Here is a tiny trained network, its code and every weight. The questions are about switching its units off for an input and a class, where a switched-off unit gives its printed mean instead of its output.

import numpy as np


def w(rows, s, z=0):
    codes = np.array(rows[::2]) - 128.0
    scale = np.full(codes.shape[1], s)
    scale[-1] = z or s
    return codes * scale


def f(y):
    return np.maximum(y, 0)


def log_softmax(a):
    a = a - a.max(-1, keepdims=True)
    return a - np.log(np.exp(a).sum(-1, keepdims=True))


def net(x, mask):
    res = np.array(x, float).reshape(1, 6) / 4 @ E
    y = f(res @ A[0][:, :-1].T + A[0][:, -1])
    res = res + np.where(mask, y, B[0][:, -1]) @ B[0][:, :-1]
    return log_softmax(res[-1] @ U[:, :-1].T + U[:, -1])


A, B = {}, {}
E = w([
[107,144,90,255,70,204,148],'x0',
[139,120,150,106,200,205,245],'x1',
[132,116,105,213,254,76,110],'x2',
[127,127,128,127,128,127,128],'x3',
[130,129,128,128,128,128,128],'x4',
[130,109,122,97,171,222,28],'x5',
],0.0089)
A[0] = w([
[133,129,136,133,118,115,163,85],'N1',
[123,136,161,58,92,130,134,95],'N2',
[105,121,109,104,147,174,93,19],'N3',
[115,138,136,135,110,82,182,46],'N4',
[122,129,128,177,40,9,18,1],'N5',
[123,119,130,119,94,143,136,55],'N6',
[115,128,115,110,142,150,116,72],'N7',
[130,112,136,149,82,36,237,31],'N8',
[135,121,116,153,115,46,168,45],'N9',
[118,107,120,52,19,153,176,34],'N10',
[124,128,136,241,96,176,142,65],'N11',
[140,127,137,13,185,21,127,71],'N12',
[140,115,105,189,114,160,135,78],'N13',
[150,130,123,124,122,103,152,53],'N14',
[148,118,129,117,155,153,194,34],'N15',
[115,112,127,112,163,195,64,33],'N16',
[106,117,139,57,168,81,133,44],'N17',
[123,142,127,138,91,73,186,35],'N18',
[130,128,135,67,158,84,135,8],'N19',
[123,146,134,186,241,73,127,17],'N20',
[147,115,143,125,172,208,38,42],'N21',
[138,103,113,179,184,93,121,30],'N22',
[134,128,137,154,127,101,150,75],'N23',
[128,114,127,222,240,62,119,33],'N24',
[130,117,129,97,180,184,251,36],'N25',
[112,141,122,242,72,161,161,64],'N26',
[136,124,138,148,102,85,79,15],'N27',
[129,126,126,132,112,130,130,63],'N28',
[151,142,133,115,169,190,59,31],'N29',
[138,115,146,135,146,149,166,51],'N30',
[122,110,146,56,167,53,129,54],'N31',
[151,136,143,154,109,85,172,57],'N32',
[112,142,149,119,190,163,218,37],'N33',
[135,119,141,124,91,143,136,63],'N34',
[129,139,142,156,115,37,189,46],'N35',
[138,133,142,91,65,153,137,38],'N36',
[126,108,135,221,89,172,130,38],'N37',
[136,146,130,98,56,150,167,34],'N38',
],0.017,0.0068)
B[0] = w([
[105,121,124,110,137,133,123,148],'N1',
[130,125,128,149,60,149,118,189],'N2',
[81,129,136,126,155,120,138,157],'N3',
[81,130,131,126,155,132,139,165],'N4',
[213,127,135,124,222,118,20,251],'N5',
[126,124,136,137,100,125,125,146],'N6',
[110,136,128,133,142,122,131,142],'N7',
[25,129,121,125,176,126,151,213],'N8',
[69,131,118,126,156,139,132,176],'N9',
[118,133,122,123,19,140,69,222],'N10',
[180,121,124,127,116,119,207,196],'N11',
[191,133,126,136,125,119,237,253],'N12',
[153,127,138,116,112,110,175,164],'N13',
[115,128,134,118,144,139,141,140],'N14',
[162,127,133,128,176,141,90,168],'N15',
[50,126,127,122,156,112,142,183],'N16',
[167,127,120,116,122,136,181,188],'N17',
[67,131,123,116,154,119,133,173],'N18',
[159,124,130,120,120,128,179,171],'N19',
[122,129,132,140,39,156,74,207],'N20',
[34,132,124,126,169,126,146,202],'N21',
[121,121,128,130,63,134,100,172],'N22',
[98,130,124,125,123,127,126,147],'N23',
[120,128,127,125,4,146,72,225],'N24',
[190,121,135,140,197,104,46,222],'N25',
[183,132,127,126,125,121,219,209],'N26',
[160,120,123,121,153,123,85,163],'N27',
[134,130,130,134,130,148,138,131],'N28',
[58,131,123,129,166,138,143,182],'N29',
[152,143,128,114,156,143,104,151],'N30',
[169,129,138,137,128,119,199,205],'N31',
[81,134,134,137,151,131,141,163],'N32',
[181,132,126,119,178,112,61,196],'N33',
[129,131,120,135,104,141,123,149],'N34',
[47,123,129,131,156,127,144,191],'N35',
[123,128,127,132,67,131,91,177],'N36',
[171,131,136,132,133,132,198,180],'N37',
[110,122,136,139,60,142,107,182],'N38',
],0.042,0.017)
U = w([
[186,154,134,129,67,119,190,199],'0',
[131,151,134,138,1,153,81,122],'1',
[188,151,140,123,138,110,56,8],'2',
[64,159,128,122,109,127,136,175],'3',
],0.0064,0.0017)

Each question gives the input, the list of numbers given to net, and the class t.
The units are the neurons (one row each of A and B). Each row of codes is followed by its name. A weight is (code - 128) times the scale printed after its matrix; where a second scale follows, it is the last column's (A, B and U).
mask holds one flag per neuron, in row order. A switched-off neuron (its flag False) gives its mean, the last column of its row in B, instead of its output. The means were averaged over made-up inputs and are rounded, as every weight is.
A unit's drop is (log p(t) with every unit on - log p(t) with that unit switched off) / (log p(t) with every unit on - log p(t) with every unit switched off).
The circuit of an input: a set's keep is (log p(t) with only the set's units on - log p(t) with every unit switched off) / (log p(t) with every unit on - log p(t) with every unit switched off). Starting from the 12 units with the biggest drops (on a tie, the unit counted first), units are removed one at a time, each time the one whose removal leaves the highest keep (on an exact tie, the one counted first), for as long as the keep stays at least 0.8.
units of the circuit, in order: the units of the circuit, biggest drop first
unit that matters most: the unit with the biggest drop
k most important neurons: the k neurons with the biggest drops, biggest first
drop when u is switched off: that unit's drop, to one decimal
input [-4,-5,2,3,5,-4], class 2: 3 most important neurons	N5, N26, N11
input [-3,-4,0,-5,-3,-4], class 2: units of the circuit, in order	N5
input [-3,2,8,6,-3,8], class 1: 2 most important neurons	N24, N20
input [5,-6,0,2,-5,-4], class 2: 2 most important neurons	N5, N12
input [-7,-8,8,1,-8,-5], class 1: 3 most important neurons	N24, N20, N22
input [8,-7,0,6,-7,8], class 0: 4 most important neurons	N11, N26, N37, N8
input [-5,-4,-3,-6,-7,5], class 0: 2 most important neurons	N12, N8
input [5,6,3,0,1,0], class 2: 3 most important neurons	N25, N33, N12
input [-4,4,-5,6,-2,3], class 1: 2 most important neurons	N5, N10
input [-6,4,7,5,0,8], class 3: 4 most important neurons	N21, N29, N16, N10
input [-2,-2,-1,4,6,3], class 3: 3 most important neurons	N5, N25, N26
input [0,4,2,-8,-5,-4], class 2: 3 most important neurons	N25, N33, N21
input [0,7,7,-5,-1,4], class 1: 3 most important neurons	N24, N20, N5
input [-5,-4,3,4,-1,1], class 0: unit that matters most	N12
input [1,4,-5,2,-7,-5], class 1: 2 most important neurons	N10, N5
input [6,8,2,-4,5,8], class 2: 3 most important neurons	N25, N33, N8
input [7,2,-1,-3,-2,6], class 0: drop when N11 is switched off	0.2
input [5,-5,-3,-8,-8,5], class 0: drop when N37 is switched off	0.8
input [-7,-1,3,0,-2,6], class 0: drop when N12 is switched off	2.4
input [4,-3,5,8,0,-4], class 1: drop when N31 is switched off	0.1
input [2,1,-6,-3,2,-5], class 1: units of the circuit, in order	N10
